Below are the code and all the weights of a small trained network. Each question names an input and a target symbol and asks about switching units off, where a switched-off unit gives its printed mean instead of its output.

import numpy as np


def w(rows, s, z=0):
    codes = np.array(rows[::2]) - 128.0
    scale = np.full(codes.shape[1], s)
    scale[-1] = z or s
    return codes * scale


def norm(h):
    return h / np.sqrt((h * h).mean(-1, keepdims=True) + 1e-5)


def f(y):
    return np.maximum(y, 0)


def softmax(a):
    e = np.exp(a - a.max(-1, keepdims=True))
    return e / e.sum(-1, keepdims=True)


def log_softmax(a):
    a = a - a.max(-1, keepdims=True)
    return a - np.log(np.exp(a).sum(-1, keepdims=True))


def net(x, mask):
    ids = ['αβγζηθμξπσω'.index(c) for c in x.split()]
    T = len(ids)
    res = E[ids] + P[:T]
    r = norm(res)
    for j in range(3):
        rows = slice(2 * j, 2 * j + 2)
        q, k, v = (r @ M[0][rows].T for M in (Q, K, V))
        z = softmax(np.where(np.tri(T) > 0, q @ k.T / 2**0.5, -1e9)) @ v
        o = O[0][rows]
        res = res + np.where(mask[j], z, o[:, -1]) @ o[:, :-1]
    y = f(norm(res) @ A[0][:, :-1].T + A[0][:, -1])
    res = res + np.where(mask[3:11], y, B[0][:, -1]) @ B[0][:, :-1]
    return log_softmax(norm(res)[-1] @ U[:, :-1].T + U[:, -1])


Q, K, V, O, A, B = {}, {}, {}, {}, {}, {}
E = w([
[97,73,72,95,133,11],'α',
[108,246,122,163,116,78],'β',
[56,147,49,72,109,177],'γ',
[172,144,4,133,132,112],'ζ',
[65,109,164,179,69,141],'η',
[111,171,217,38,121,120],'θ',
[105,67,90,98,149,1],'μ',
[125,88,111,112,145,33],'ξ',
[119,79,97,107,145,13],'π',
[100,64,95,100,144,11],'σ',
[97,66,82,94,152,5],'ω',
],0.0032)
P = w([
[2,66,103,102,172,49],'0',
[39,84,106,120,151,75],'1',
[68,97,115,125,133,96],'2',
[83,107,117,127,127,103],'3',
[100,114,120,134,119,104],'4',
[118,121,117,134,108,110],'5',
[126,123,127,131,103,125],'6',
[140,123,126,138,87,126],'7',
[153,126,126,139,81,136],'8',
[162,132,130,140,77,148],'9',
[176,135,134,145,77,157],'10',
[179,142,134,151,59,173],'11',
[193,143,139,145,52,188],'12',
[190,142,137,148,58,156],'13',
],0.0028)
Q[0] = w([
[100,186,160,175,195,221],'H1',
[152,115,66,152,102,117],'H1',
[155,76,91,124,105,22],'H2',
[105,182,161,127,154,249],'H2',
[133,148,161,115,134,168],'H3',
[137,166,151,120,133,186],'H3',
],0.011)
K[0] = w([
[71,42,111,117,173,3],'H1',
[209,126,85,183,92,197],'H1',
[195,182,140,142,66,222],'H2',
[75,71,121,117,179,44],'H2',
[108,76,84,145,165,50],'H3',
[84,65,93,131,208,19],'H3',
],0.007)
V[0] = w([
[103,153,243,135,80,46],'H1',
[253,130,29,211,165,66],'H1',
[109,215,81,1,136,165],'H2',
[210,156,221,7,190,61],'H2',
[148,66,167,78,159,144],'H3',
[96,241,88,175,166,69],'H3',
],0.0027)
O[0] = w([
[163,136,132,154,18,54,238],'H1',
[54,112,81,143,248,5,1],'H1',
[140,220,79,26,136,160,216],'H2',
[170,142,197,35,156,54,59],'H2',
[72,93,99,87,192,143,98],'H3',
[168,177,114,157,132,107,235],'H3',
],0.003,0.00087)
A[0] = w([
[90,136,171,110,89,128,92],'N1',
[157,133,104,166,253,131,99],'N2',
[128,176,126,98,163,121,175],'N3',
[156,106,85,120,96,119,127],'N4',
[112,107,160,132,168,104,71],'N5',
[122,150,135,128,165,227,1],'N6',
[119,136,81,102,109,165,14],'N7',
[109,120,112,128,148,78,115],'N8',
],0.0062,0.0016)
B[0] = w([
[123,97,19,126,179,98,216],'N1',
[227,139,1,144,106,95,198],'N2',
[139,88,84,135,75,96,172],'N3',
[76,168,154,135,140,170,255],'N4',
[161,175,163,154,149,165,157],'N5',
[187,252,208,177,104,169,136],'N6',
[103,219,162,141,154,148,176],'N7',
[167,195,156,151,118,211,249],'N8',
],0.0042,0.0023)
U = w([
[19,136,50,117,105,58,255],'α',
[227,218,161,188,48,128,235],'β',
[63,207,151,110,160,247,95],'γ',
[223,95,23,153,213,144,91],'ζ',
[94,3,138,217,57,172,93],'η',
[185,83,169,1,77,105,112],'θ',
[122,99,166,131,171,112,31],'μ',
[142,115,244,155,217,118,110],'ξ',
[134,107,180,146,183,111,60],'π',
[122,104,169,132,174,118,37],'σ',
[115,110,151,124,166,112,20],'ω',
],0.0051,0.0042)

Each question gives the input, a string of symbols that net reads in full, and the target symbol t.
The units are the heads (2 rows each of Q, K, V and O) and the neurons (one row each of A and B). Each row of codes is followed by its name. A weight is (code - 128) times the scale printed after its matrix; where a second scale follows, it is the last column's (O, A, B and U).
mask holds one flag per unit, heads first, then neurons. A switched-off unit (its flag False) gives its mean, the last column of its rows in O or B, instead of its output. The means were averaged over made-up inputs and are rounded, as every weight is.
A unit's drop is (log p(t) with every unit on - log p(t) with that unit switched off) / (log p(t) with every unit on - log p(t) with every unit switched off).
The circuit of an input: a set's keep is (log p(t) with only the set's units on - log p(t) with every unit switched off) / (log p(t) with every unit on - log p(t) with every unit switched off). Starting from all 11 units, units are removed one at a time, each time the one whose removal leaves the highest keep (on an exact tie, the one counted first), for as long as the keep stays at least 0.8.
units of the circuit, in order: the units of the circuit, biggest drop first
most important unit: the unit with the biggest drop
top k neurons: the k neurons with the biggest drops, biggest first
heads that matter: for each layer, one digit per head in row order, 1 if its drop is at least 0.15 and else 0, layers parted by /
drop of u: that unit's drop, to one decimal
input ξ π η ξ ζ ω, target ζ: heads that matter -> 100
input ξ β α ζ θ μ ξ σ ξ α μ π γ α, target γ: heads that matter -> 100
input ξ ξ θ γ θ γ ζ π σ π ζ π σ ξ, target ζ: units of the circuit, in order -> [H1; N2]
input γ θ β ξ, target β: most important unit -> N8
input θ ξ ω β π ξ π μ, target β: units of the circuit, in order -> [N8; N1]
input η π η σ, target η: units of the circuit, in order -> [H2; H1]
input μ ζ γ μ β π π, target β: units of the circuit, in order -> [N8; N1]
input η ω π α β ω, target β: units of the circuit, in order -> [H3; N8]
input ξ α σ η θ ξ γ α ξ ξ ξ σ σ, target γ: heads that matter -> 000
input σ β α μ, target β: units of the circuit, in order -> [N8; H3]
input γ β η σ α α ξ, target η: heads that matter -> 010
input ξ π ξ ξ σ β θ, target α: units of the circuit, in order -> [N1; N8]
input η γ σ, target γ: heads that matter -> 100
input α ω θ ζ η ζ σ, target ζ: heads that matter -> 100
input ξ ω θ γ ζ ζ π σ η ξ μ θ ξ ξ, target θ: units of the circuit, in order -> [H2; H3]
input α β π θ ω γ ω η ω, target η: heads that matter -> 010
input ω ξ σ β ξ, target β: units of the circuit, in order -> [N8]
input ω θ β β α ω, target β: units of the circuit, in order -> [N8; H3]
input σ γ π ξ ζ α θ π ξ ω, target θ: heads that matter -> 010
input ζ ξ σ ξ, target ζ: units of the circuit, in order -> [H1; N2; N8]
input ξ ζ π, target ζ: units of the circuit, in order -> [H1; N2; N8]
input σ ω α ξ π β σ, target β: units of the circuit, in order -> [N8; N1]
input π μ β γ θ β ξ γ β π θ α α, target θ: units of the circuit, in order -> [H2; N2]
input η ω θ γ γ α, target γ: top neuron -> [N7]
input μ ξ η θ ζ η ξ ξ ξ β η π θ, target θ: top 2 neurons -> [N8; N1]
input σ σ ξ σ ξ γ π ζ θ μ ζ α ζ α, target ζ: top 2 neurons -> [N2; N8]
input σ ζ σ β η ξ θ ξ ξ η α, target η: most important unit -> H2
input π γ γ ζ π, target ζ: drop of N2 -> 0.3
